The rows lie along a hidden order. The number after each row says roughly how far along it the row is, from 0 to 9. A new part has a new order.
In the rows, 128 means zero.
[123 129 128 130 121 144 121 113 106 131 131 113 129 119 146  98  81 134
 115 184 107 134 145 127 141 154 147  65 133  87 148  97 104  62 102 125
 126 136 112 105 142 132 149 122  64 141 145 138 101 145 140 135 136 110
 115 135 142 144 117 196 110 120 125 144 114 236 168 120 103 132 132 126
 180 136 218 138 194 124 130 109 255 147 140 129 113  75 117 101 124 125
  71 126 157 107 191  51 146 111  80 147 162 137 115 125 138   1 116 103
  79 146 167 110 118 127 116  93 150 116 128 124 142 131  59 122 163 134
 133 140 132 121 161 156 179 143 124 164  90 135 110 150 145  95 128  97
  80 192  91 173 130 130 124 131 131 200 130 186 125 137  86 121 131 122
 125 151 147 128  29 167 143 108 142 120 120 177 126 127 137 171 128 117
 127 168 140 143 105 122 119 119  79 134  94 122 149 158 121 183  79 136
 110 120 138] => 8
[130 129 115 141 129 122 123 130 157 141 121 127 105 131 131 125 110 124
 130 139 167 132 128 123 135 126 125 114 121 130 129 151 147 129 135 126
 130 130 121 115 125 130 125 131 102 136 157 133 125 125 120 125 120 114
 135 129 131 134 133 125 127 122 130 131 122 140 128 131 124 129 126  92
 126 127 130 148 109 123 125 120 168 135 147 125 139 123 127 129 128 131
 122 127 137 115 117 152 120 138 146 137 123 122 140 134 128  72 127 122
 108 146 153  57 120 128 120 118 133 119 127 135  97 128 125 124 135 124
 118 120 123 129 121 128 109 128 129 141 119 165 124 130 133 127 123 122
 151 120 150 134 125 141 128  97 125 125 116 106 135 128 122 126 123 123
 127 127 134 129  79 134 138 138 126 136 128 122 126 140 112 126 130 132
 132 140 109 129 131 130 121 121 122 116 131 114 150 114 121 110  94 127
 142 130 101] => 5
[133 119 140 129 130 132 147 133 131 119 140 126 129 123 127 115 142 128
 130 128 115 118 124 107 128 123 136 159 126 126 132 101 130 118 120 124
 133 126 142 139 141 119 131 110 161 127 104 134 130 144 130 114 130 117
 138 127 128 117 122 133 124 138 128 133 126 144 124 128 118 122 127 187
 151 139 143 128 122 128 131 155 160 120 125 132 120 135 135 113 117 125
 127 138 115 132 178  95 146 118 126 120 130 135 101 106 129 193 129 127
 131 103 123 115 126 131 129 130 131 118 124 110 134 140 130 110 113 123
 131 136 133 130 119 141 160 116 127 126 155  95 145 137 125 125 138 133
 103 154 123 112 128 121 128 162 144 107 139 173 142 129 127 139 131 131
 125 160 121 126  89 125 122 114 133 131 128 136 125 121 131 172 127 113
 121 112 144 128 123 119 138 138 118 122 117 132 137 183 134 152 116 135
 123 123 176] => 4
[165 106 100 156 116  76 124 152 170 208 148  81 181 125 114 172   1 138
 127 130 104  86 114  95 177  82 114 150  79 137 135 163  94 204 127 114
 185 100 146 116 140 162  99 190 123   1 208 144 113 166 184 175  88 233
  60 137 138  57 123  87 183 102 147 144 153 128 118 115  63 133 135  53
 146  77 223  49 198  20  96 227 109 114  86 128 119 153 130  37  78 110
 166 222 128 124 255  77 145 170 140  97  98 168  52 159 129 181  37 110
 167  15 134   1  86 102 129 117 124 130 115 245 209 111 149 124 169 111
 129  48  99  98   1  93 160 160 134 109 158 132 162 155 107 172 129 148
 255 128 189 113 126 135 120 143 117  50 124 255  86 124 177  96 153 114
 118 219 146 115 255 121 116 194 117 174 131 229 136 126 117  79 121 119
 139  69 121 106 112 204 152  93  87 125  48 197  85 175  88 172   1 104
 147 122  49] => 0
[136 128 156 118 130 164 136 128 158 146 137 139 148 132 137 119 111 122
 146 164 151 130 125 137 131 123 117 122 118 138 122 117 137 154 128 124
 135 117 124 126 115 130 118 162 155 133 154 130 128 156 137 136 136 140
 116 128 123 129 140  99 122 111 123 125 185 120 138 120 119 116 129 130
 172 132 117  81  87  86 122 133  82 134 135 136 138 107 139 130 120 121
 138 201 132 111 182 147 126 129 153 131 161 125 104 130 159 103 132  92
  83 124 135 134 108 121 140 117 123 113 119 150 142 142  93 142 134 141
 128 117 129 127 151 130 147 138 125 145 135 140 125 138 137 135 148 117
 137 146 180 103 135 129 131 126 135 149 137 144 112 133 182 126 142 126
 127 175 102 128  76 121 130 146 138 144 126 118 126 128 119 164 125 110
 125 103  88 133 136 143 134 126 107 106  91 143 164 115 130 115  34 136
 120 146  92] => 2
[129 123 113 136 124 112 133 130 132 122 127 119 110 126 127 123 137 129
 122 114 132 124 127 112 133 130 135 132 130 127 138 140 142 118 121 127
 132 130 134 128 134 126 133 115 120 127 115 133 124 130 119 117 123 120
 143 129 130 122 125 138 123 135 130 131 100 142 123 134 123 132 124 139
 120 128 139 156 118 143 131 139 172 124 128 125 126 147 125 120 130 132
 120 107 123 128 113 114 133 123 130 128 106 134 119 122 118 168 127 135
 141 132 140 106 125 132 120 127 132 126 130 113 107 126 156 102 123 122
 125 136 121 124 119 126 131 114 130 127 121 125 130 125 126 128 119 129
 136 128 109 139 124 128 126 129 124 111 123 130 148 127  90 132 117 126
 126 107 135 128 118 130 129 116 127 125 127 137 125 133 123 127 130 134
 131 142 138 124 122 117 124 127 129 126 137 116 117 148 130 147 146 126
 137 117 145] => 6
[133 124 146 114 142  95 137 128 146 121 113 122 111 122 115 101  70 128
 129 139 166 112 149 139 131 135 112 121 124 122 105 105 155 140 149 120
 127 122 113 114 123 127 126 142 131 130 114 137 133 116 117 101 133 124
 126 130 141 154 113  94 126 123 137 116 122 147 114 128 141 137 118 119
 126 122 202 193  81 147 104 134  95 123 154 118 142  90 125  76 130 116
 136  91 123 152 149  64 169 116 118 116 121 117 194 168 106  40 138 115
 134 177 131   1 130 124 129 138 118 147 126 107  92 149 169 125 166  95
 110 124 100 140 166 127 137 117 128 118 124 111 152 139 132 119 130 134
  93 160 110 101 140 138 122 160  96  87 104 175 114 125 162 138 116 124
 118 160 127 128 255 138 122 143 124 140 125 149 124 128 113 155 132 133
 121 108 128 108 125 178 117 122 138 123 107 153 142 215 129 181  53 120
 121 109 207] => 9
[129 129 135 121 131 118 127 126 131 124 121 125 130 126 124 119 115 129
 129 126 143 122 133 143 128 131 122 123 124 126 119 121 140 134 134 126
 131 124 123 124 124 134 128 137 121 125 128 129 128 124 123 123 130 130
 130 130 128 133 126 109 124 122 129 116 132 129 130 128 132 132 123 118
 121 125 151 149 113 137 118 124 113 127 137 119 135 104 126 111 132 125
 131 121 128 136 137 112 142 119 132 121 123 125 149 142 125 104 127 123
 129 146 128 100 127 126 129 132 123 139 130 123 123 133 141 129 145 118
 122 121 116 128 149 131 131 124 128 121 115 130 137 128 130 128 127 130
 137 140 119 121 133 136 125 135 111 123 118 147 118 127 139 130 122 127
 125 127 131 129 185 130 127 140 127 133 127 136 127 129 121 121 130 132
 128 126 122 122 127 151 123 124 133 128 120 137 120 154 127 158 102 127
 127 120 148] => 6
[118 136 122 123 141 131 115 128 104 122 128 131 134 123 106 135 128 130
 129 139 100 130 138 140 125 123 135 145 128  96 115  98 120 105 139 132
 134 136 137 126 132 127 126 150 145 135 115 128 132 101 138 116 122 137
 144 130 123 138 121 117 133 133 132 132 126 132 126 122 135 135 135 131
  95 122 144 116 177 145 112  79 198 137 138 113 137 135 129 137 123 121
 132 141 147 140 144 139 160 133 118 128 148 125 122 117 148 144 125 145
 121 137 117  47 167 128 123 127 139 125 126 128 111 123 121 141 118 115
 122 126 127 145 135 144 111 142 128 123 166 131 146 135 126 118 132 139
  93 164 137 141 120 140 131 119 140 140 129 138 139 124 135 131 116 134
 134 150 156 123  83 129 118 126 139 123 132 130 131 131 142 126 129 118
 123 127 147 134 130 126 138 130 119 136 181 142 133 127 117 103 154 123
 129 122 119] => 6
[134 137 118 123 131 107 114 126 161 132 108 121 107 128 131 106  73 127
 127 137 184 118 144 138 135 134 113  73 117 129 116 152 166 149 160 124
 127 131 106  96 114 140 119 168 103 153 154 137 130 114 111 126 130 127
 131 132 137 155 126  88 110 112 132 123 140 135 135 126 130 144 122  51
 130 111 167 180  88 122 107  95 151 148 164 110 153  88 126 112 143 132
 122  89 144 126  64 124 129 118 127 136 105 117 188 169 119  11 133 107
 113 185 153   1 107 123 124 125 128 156 132 152  61 127 141 126 147 108
 105 107  91 132 151 118 102 138 131 137 102 193 124 128 141 137 119 134
 158 110 151 141 133 153 123  80  86 130  95 120 118 127 150 121 121 127
 123 127 141 131  63 136 141 187 129 157 124 131 122 147 104 127 133 144
 133 140 104 110 127 174 104 109 124 131 111 131 153 119 117 139  59 121
 140 116  86] => 9
[126 138 125 121 128 118 108 123 131 131 110 125 132 130 128 121 103 130
 123 121 145 126 142 159 128 134 115  89 127 128 116 145 141 147 144 130
 121 128 110 112 111 141 122 150 100 132 146 125 128 109 122 136 131 133
 128 131 131 150 128 109 125 112 129 117 139 113 133 125 143 140 123  59
  94 114 133 147 122 134 115 104  98 139 144 115 145 101 121 122 144 130
 132 101 140 125  91 139 121 125 122 131 115 119 178 167 126  45 126 120
 129 177 133  85 123 122 131 133 120 157 133 145 108 118 132 142 153 121
 116 116 105 129 148 115 110 136 130 129  85 166 120 122 133 135 120 123
 144 106 133 140 134 143 126  96  95 137 107 109 109 127 146 119 123 127
 127 104 141 130 184 132 134 160 122 138 126 125 128 137 118  88 131 148
 134 138 109 119 131 157 112 116 139 137 124 139 119  96 124 139 108 123
 131 124 103] => 7
[128 140 151 112 137 157 119 124 128 129 136 139 171 128 118 126 128 127
 142 178 128 127 135 151 126 116 128 132 117 112 111  85 133 136 136 131
 139 126 134 128 118 135 118 172 169 137 141 129 132 132 148 131 133 153
 136 132 115 138 133  90 122 114 126 125 192 109 143 116 127 126 136 135
 132 126 130  74 133 118 108  84 164 146 142 118 142 114 139 140 121 119
 139 208 147 126 187 153 150 118 133 132 163 125  95 121 182 147 121 108
  82 131 122 102 139 120 138 126 129 123 120 151 134 132  70 157 122 136
 120 111 125 134 160 137 142 154 125 132 156 140 143 137 134 138 150 131
 116 167 189 120 130 142 134 117 132 176 137 150 118 129 183 124 134 134
 133 179 137 124  26 121 125 148 151 139 129 118 128 130 133 143 127 106
 122 109 110 135 134 148 138 128 107 124 135 155 145 105 121 104  79 133
 120 138  81] => 4
